Below is a small trained network, with its code and all its weights. Each question gives an input and a class and asks what happens when units are switched off, that is, made to give their printed mean instead of their output.

import numpy as np


def w(rows, s, z=0):
    codes = np.array(rows[::2]) - 128.0
    scale = np.full(codes.shape[1], s)
    scale[-1] = z or s
    return codes * scale


def norm(h):
    return h / np.sqrt((h * h).mean(-1, keepdims=True) + 1e-5)


def f(y):
    return np.maximum(y, 0)


def log_softmax(a):
    a = a - a.max(-1, keepdims=True)
    return a - np.log(np.exp(a).sum(-1, keepdims=True))


def net(x, mask):
    res = np.array(x, float).reshape(1, 5) / 4 @ E
    u = 0
    for l in range(4):
        y = f(norm(res) @ A[l][:, :-1].T + A[l][:, -1])
        res = res + np.where(mask[u : u + 9], y, B[l][:, -1]) @ B[l][:, :-1]
        u += 9
    return log_softmax(norm(res)[-1] @ U[:, :-1].T + U[:, -1])


A, B = {}, {}
E = w([
[92,201,122,186,224],'x0',
[69,165,253,124,119],'x1',
[117,142,182,243,74],'x2',
[150,202,109,96,57],'x3',
[176,102,157,86,162],'x4',
],0.0037)
A[0] = w([
[107,145,71,134,163,40],'0.n1',
[145,162,153,170,108,236],'0.n2',
[76,67,94,156,143,56],'0.n3',
[103,51,139,120,168,126],'0.n4',
[119,79,183,91,152,62],'0.n5',
[124,100,151,136,28,88],'0.n6',
[137,139,136,70,66,105],'0.n7',
[247,112,163,122,145,82],'0.n8',
[133,125,124,46,74,1],'0.n9',
],0.013,0.0027)
B[0] = w([
[108,212,55,112,125,192],'0.n1',
[54,53,148,111,169,232],'0.n2',
[197,135,108,162,117,191],'0.n3',
[203,142,203,74,131,230],'0.n4',
[47,180,142,149,136,205],'0.n5',
[128,130,106,143,13,254],'0.n6',
[238,144,157,92,120,241],'0.n7',
[183,112,47,102,149,226],'0.n8',
[247,159,95,138,183,235],'0.n9',
],0.015,0.0047)
A[1] = w([
[214,148,147,199,182,36],'1.n1',
[109,131,188,94,163,74],'1.n2',
[132,114,206,109,34,6],'1.n3',
[35,157,254,97,207,128],'1.n4',
[163,95,163,188,124,3],'1.n5',
[132,68,102,111,106,69],'1.n6',
[51,191,162,217,126,121],'1.n7',
[153,108,169,17,180,148],'1.n8',
[87,132,142,177,37,122],'1.n9',
],0.0096,0.0018)
B[1] = w([
[177,104,130,5,112,237],'1.n1',
[90,120,149,150,166,176],'1.n2',
[84,145,162,201,39,200],'1.n3',
[97,204,218,183,248,252],'1.n4',
[79,72,140,55,109,142],'1.n5',
[104,102,122,181,140,160],'1.n6',
[191,163,177,116,199,186],'1.n7',
[197,163,138,227,96,255],'1.n8',
[142,60,101,147,99,187],'1.n9',
],0.014,0.0049)
A[2] = w([
[99,15,115,50,131,52],'2.n1',
[108,12,82,156,184,68],'2.n2',
[53,134,179,124,206,1],'2.n3',
[76,117,164,134,185,67],'2.n4',
[70,149,112,113,96,80],'2.n5',
[52,109,175,97,1,45],'2.n6',
[59,91,136,93,124,33],'2.n7',
[67,142,156,140,30,2],'2.n8',
[113,79,97,149,144,55],'2.n9',
],0.008,0.00095)
B[2] = w([
[68,6,134,122,190,151],'2.n1',
[139,45,51,185,255,159],'2.n2',
[149,226,205,206,188,251],'2.n3',
[142,162,164,184,190,215],'2.n4',
[199,146,79,125,102,147],'2.n5',
[59,89,136,251,32,238],'2.n6',
[162,119,79,109,181,138],'2.n7',
[97,22,159,175,37,213],'2.n8',
[122,61,122,104,191,144],'2.n9',
],0.0082,0.0027)
A[3] = w([
[105,146,115,110,118,91],'3.n1',
[62,166,148,47,162,84],'3.n2',
[78,123,140,119,80,75],'3.n3',
[83,131,135,108,100,46],'3.n4',
[74,90,162,24,102,86],'3.n5',
[97,88,82,146,165,37],'3.n6',
[5,205,41,85,132,5],'3.n7',
[113,168,99,104,172,66],'3.n8',
[92,147,117,61,110,106],'3.n9',
],0.011,0.0011)
B[3] = w([
[116,124,108,129,144,143],'3.n1',
[171,145,109,151,90,196],'3.n2',
[132,96,137,136,97,194],'3.n3',
[132,119,133,121,111,149],'3.n4',
[88,73,182,59,187,136],'3.n5',
[122,136,62,149,171,161],'3.n6',
[2,163,100,55,117,217],'3.n7',
[118,157,166,114,59,251],'3.n8',
[117,122,114,148,109,152],'3.n9',
],0.018,0.0023)
U = w([
[92,45,52,146,203,105],'0',
[14,201,45,49,116,120],'1',
[250,152,90,62,108,180],'2',
[62,77,98,128,119,12],'3',
[87,48,155,193,15,148],'4',
[95,52,162,32,155,41],'5',
[89,196,223,185,226,149],'6',
],0.012,0.011)

Each question gives the input, the list of numbers given to net, and the class t.
The units are the neurons (one row each of A and B). Each row of codes is followed by its name. A weight is (code - 128) times the scale printed after its matrix; where a second scale follows, it is the last column's (A, B and U).
mask holds one flag per neuron, layer by layer. A switched-off neuron (its flag False) gives its mean, the last column of its row in B, instead of its output. The means were averaged over made-up inputs and are rounded, as every weight is.
A unit's drop is (log p(t) with every unit on - log p(t) with that unit switched off) / (log p(t) with every unit on - log p(t) with every unit switched off).
unit that matters most: the unit with the biggest drop
top k neurons: the k neurons with the biggest drops, biggest first
k most important neurons of layer l: the k neurons of layer l with the biggest drops, biggest first
drop when u is switched off: that unit's drop, to one decimal
input [4,-2,-8,-2,-3], class 1: unit that matters most : 0.n1
input [0,2,3,-7,-8], class 4: 4 most important neurons of layer 0 : 0.n3; 0.n9; 0.n8; 0.n5
input [2,0,4,5,8], class 0: top 2 neurons : 0.n8; 0.n2
input [4,-3,-6,5,1], class 1: 2 most important neurons of layer 0 : 0.n1; 0.n4
input [-4,-1,6,-1,7], class 4: top 2 neurons : 0.n6; 0.n9
input [8,1,-3,5,6], class 1: top 3 neurons : 0.n1; 0.n4; 0.n2
input [7,-8,6,-1,-7], class 1: top 3 neurons : 1.n4; 0.n1; 1.n8
input [4,-8,6,-3,-1], class 0: top 2 neurons : 0.n2; 0.n5
input [8,-5,4,0,8], class 1: top 2 neurons : 0.n4; 0.n7
input [-8,-1,2,5,-5], class 4: 2 most important neurons of layer 1 : 1.n3; 1.n7
input [5,-2,3,-8,0], class 2: top 2 neurons : 0.n3; 0.n4
input [0,-4,2,8,-1], class 4: 4 most important neurons of layer 1 : 1.n4; 1.n3; 1.n7; 1.n8
input [6,-7,-5,2,5], class 1: 2 most important neurons of layer 0 : 0.n1; 0.n7
input [3,-3,8,2,6], class 0: unit that matters most : 0.n8
input [3,-7,0,0,-7], class 1: drop when 0.n1 is switched off : 0.4
input [3,-6,-1,-3,-8], class 1: drop when 0.n7 is switched off : 0.1
input [-2,6,1,0,-3], class 4: drop when 0.n6 is switched off : 1.6
input [-6,2,5,0,4], class 4: drop when 0.n6 is switched off : 1.6
